Here is a tiny trained network, its code and every weight. The questions are about switching its units off for an input and a class, where a switched-off unit gives its printed mean instead of its output.

import numpy as np


def w(rows, s, z=0):
    codes = np.array(rows[::2]) - 128.0
    scale = np.full(codes.shape[1], s)
    scale[-1] = z or s
    return codes * scale


def f(y):
    return y / 2 * (1 + np.tanh(0.7978845608 * (y + 0.044715 * y**3)))


def log_softmax(a):
    a = a - a.max(-1, keepdims=True)
    return a - np.log(np.exp(a).sum(-1, keepdims=True))


def net(x, mask):
    res = np.array(x, float).reshape(1, 3) / 4 @ E
    y = f(res @ A[0][:, :-1].T + A[0][:, -1])
    res = res + np.where(mask, y, B[0][:, -1]) @ B[0][:, :-1]
    return log_softmax(res[-1] @ U[:, :-1].T + U[:, -1])


A, B = {}, {}
E = w([
[96,162,97,192,241,159,62,128,243],'x0',
[94,235,205,183,71,192,248,153,86],'x1',
[47,200,138,111,150,131,69,214,44],'x2',
],0.013)
A[0] = w([
[68,62,238,223,122,84,154,14,187,225],'n1',
[215,69,238,100,224,88,227,18,46,4],'n2',
[145,91,106,40,29,47,100,30,70,223],'n3',
[242,45,2,64,93,236,163,140,78,5],'n4',
[162,86,82,7,130,80,149,218,76,81],'n5',
[157,173,97,125,151,69,18,240,42,42],'n6',
],0.0053,0.0037)
B[0] = w([
[119,151,133,173,122,108,183,85,210,207],'n1',
[139,141,60,135,123,148,244,97,145,186],'n2',
[185,64,78,123,139,57,119,78,128,254],'n3',
[91,90,104,138,152,165,137,84,92,184],'n4',
[42,100,127,95,159,99,52,100,130,190],'n5',
[108,77,229,200,199,161,184,223,108,206],'n6',
],0.011,0.0096)
U = w([
[201,59,101,145,154,92,82,113,201,250],'0',
[255,34,148,91,50,144,225,116,81,28],'1',
[87,24,140,113,194,163,57,198,67,135],'2',
[44,152,115,98,129,161,91,151,185,3],'3',
[140,189,231,171,155,220,215,211,165,156],'4',
[159,45,92,66,71,69,127,49,50,116],'5',
[147,186,224,124,25,99,164,200,64,118],'6',
],0.0087,0.0038)

Each question gives the input, the list of numbers given to net, and the class t.
The units are the neurons (one row each of A and B). Each row of codes is followed by its name. A weight is (code - 128) times the scale printed after its matrix; where a second scale follows, it is the last column's (A, B and U).
mask holds one flag per neuron, in row order. A switched-off neuron (its flag False) gives its mean, the last column of its row in B, instead of its output. The means were averaged over made-up inputs and are rounded, as every weight is.
A unit's drop is (log p(t) with every unit on - log p(t) with that unit switched off) / (log p(t) with every unit on - log p(t) with every unit switched off).
The circuit of an input: a set's keep is (log p(t) with only the set's units on - log p(t) with every unit switched off) / (log p(t) with every unit on - log p(t) with every unit switched off). Starting from all 6 units, units are removed one at a time, each time the one whose removal leaves the highest keep (on an exact tie, the one counted first), for as long as the keep stays at least 0.8.
circuit, biggest first: the units of the circuit, biggest drop first
most important unit: the unit with the biggest drop
k most important neurons: the k neurons with the biggest drops, biggest first
drop when u is switched off: that unit's drop, to one decimal
input [-8,5,2], class 5: circuit, biggest first : (n6; n3)
input [-5,1,0], class 5: circuit, biggest first : (n6; n5)
input [-7,5,1], class 5: circuit, biggest first : (n6; n3)
input [6,0,6], class 4: circuit, biggest first : (n3; n6)
input [-4,-3,-7], class 5: circuit, biggest first : (n3; n6)
input [-2,-5,1], class 2: 3 most important neurons : (n1; n2; n5)
input [3,1,6], class 4: 3 most important neurons : (n3; n5; n6)
input [6,-3,2], class 2: most important unit : n3
input [1,1,6], class 4: 4 most important neurons : (n3; n6; n5; n4)
input [5,-1,6], class 4: 4 most important neurons : (n3; n5; n6; n4)
input [-8,-3,-5], class 5: drop when n1 is switched off : 0.0
input [8,-4,3], class 2: drop when n3 is switched off : 0.2
input [-3,-8,-8], class 5: drop when n4 is switched off : 0.3
input [-7,5,0], class 5: most important neuron : (n6)
input [6,-2,1], class 3: 2 most important neurons : (n3; n6)
